Below are the code and all the weights of a small trained network. Each question names an input and a class and asks about switching units off, where a switched-off unit gives its printed mean instead of its output.

import numpy as np


def w(rows, s, z=0):
    codes = np.array(rows[::2]) - 128.0
    scale = np.full(codes.shape[1], s)
    scale[-1] = z or s
    return codes * scale


def f(y):
    return y / 2 * (1 + np.tanh(0.7978845608 * (y + 0.044715 * y**3)))


def log_softmax(a):
    a = a - a.max(-1, keepdims=True)
    return a - np.log(np.exp(a).sum(-1, keepdims=True))


def net(x, mask):
    res = np.array(x, float).reshape(1, 3) / 4 @ E
    y = f(res @ A[0][:, :-1].T + A[0][:, -1])
    res = res + np.where(mask, y, B[0][:, -1]) @ B[0][:, :-1]
    return log_softmax(res[-1] @ U[:, :-1].T + U[:, -1])


A, B = {}, {}
E = w([
[239,114,250,128,130,125,49],'x0',
[151,198,135,24,15,163,124],'x1',
[169,24,123,36,117,49,190],'x2',
],0.012)
A[0] = w([
[116,102,56,91,114,55,204,130],'N1',
[36,192,28,179,102,165,133,215],'N2',
[91,96,113,141,131,96,141,155],'N3',
[53,165,96,157,120,139,118,148],'N4',
[156,167,186,195,109,131,70,89],'N5',
[118,94,120,150,160,105,150,134],'N6',
[103,151,110,64,97,120,187,79],'N7',
[149,155,181,171,161,140,81,146],'N8',
[101,79,97,138,136,88,157,139],'N9',
[127,95,143,199,205,104,124,242],'N10',
[164,183,175,127,75,176,79,115],'N11',
[143,195,134,103,13,139,84,132],'N12',
[119,60,92,180,248,100,132,244],'N13',
[127,139,113,108,121,147,152,93],'N14',
[130,146,100,68,61,132,135,144],'N15',
[91,95,62,98,109,71,178,126],'N16',
[204,49,180,93,96,16,109,2],'N17',
[110,62,134,148,191,97,158,153],'N18',
],0.014,0.0077)
B[0] = w([
[96,184,59,87,123,180,119,200],'N1',
[133,41,216,159,98,60,209,241],'N2',
[133,158,79,136,48,127,99,162],'N3',
[149,77,182,141,115,53,147,185],'N4',
[111,170,87,124,182,173,94,192],'N5',
[149,136,130,164,84,137,107,166],'N6',
[102,107,139,61,176,131,129,168],'N7',
[96,178,89,135,180,132,77,194],'N8',
[159,120,77,147,64,154,96,174],'N9',
[55,156,131,222,190,95,32,229],'N10',
[155,140,128,146,83,206,133,192],'N11',
[209,125,127,130,79,203,157,200],'N12',
[125,125,79,244,69,136,92,252],'N13',
[143,133,125,100,167,120,154,137],'N14',
[143,141,157,27,185,144,140,180],'N15',
[143,177,39,89,112,176,75,191],'N16',
[153,50,189,167,89,28,204,204],'N17',
[121,139,124,177,79,140,110,196],'N18',
],0.011,0.024)
U = w([
[121,107,151,178,123,5,127,163],'0',
[150,158,84,141,85,227,101,108],'1',
[169,107,222,82,115,111,212,222],'2',
[115,155,75,18,165,160,131,67],'3',
[110,173,119,151,248,151,59,6],'4',
],0.013,0.0013)

Each question gives the input, the list of numbers given to net, and the class t.
The units are the neurons (one row each of A and B). Each row of codes is followed by its name. A weight is (code - 128) times the scale printed after its matrix; where a second scale follows, it is the last column's (A, B and U).
mask holds one flag per neuron, in row order. A switched-off neuron (its flag False) gives its mean, the last column of its row in B, instead of its output. The means were averaged over made-up inputs and are rounded, as every weight is.
A unit's drop is (log p(t) with every unit on - log p(t) with that unit switched off) / (log p(t) with every unit on - log p(t) with every unit switched off).
The circuit of an input: a set's keep is (log p(t) with only the set's units on - log p(t) with every unit switched off) / (log p(t) with every unit on - log p(t) with every unit switched off). Starting from the 12 units with the biggest drops (on a tie, the unit counted first), units are removed one at a time, each time the one whose removal leaves the highest keep (on an exact tie, the one counted first), for as long as the keep stays at least 0.8.
units of the circuit, in order: the units of the circuit, biggest drop first
k most important neurons: the k neurons with the biggest drops, biggest first
drop of u: that unit's drop, to one decimal
input [7,1,5], class 2: units of the circuit, in order	[N13]
input [0,-7,6], class 1: 4 most important neurons	[N2 N1 N16 N9]
input [-8,1,-8], class 2: units of the circuit, in order	[N10 N2]
input [0,5,1], class 3: units of the circuit, in order	[N13 N15]
input [0,6,8], class 3: 2 most important neurons	[N2 N1]
input [-8,-6,1], class 1: 4 most important neurons	[N16 N1 N17 N9]
input [0,-2,8], class 1: 3 most important neurons	[N1 N2 N16]
input [1,-8,-2], class 4: 3 most important neurons	[N10 N17 N2]
input [8,-6,0], class 4: 2 most important neurons	[N2 N5]
input [-7,2,-3], class 2: drop of N2	0.1
input [0,5,3], class 3: drop of N2	0.6
input [8,1,8], class 2: drop of N10	0.8
input [1,-6,0], class 4: drop of N17	1.1
input [-5,0,7], class 1: most important neuron	[N9]
input [1,-4,-2], class 4: 2 most important neurons	[N17 N2]
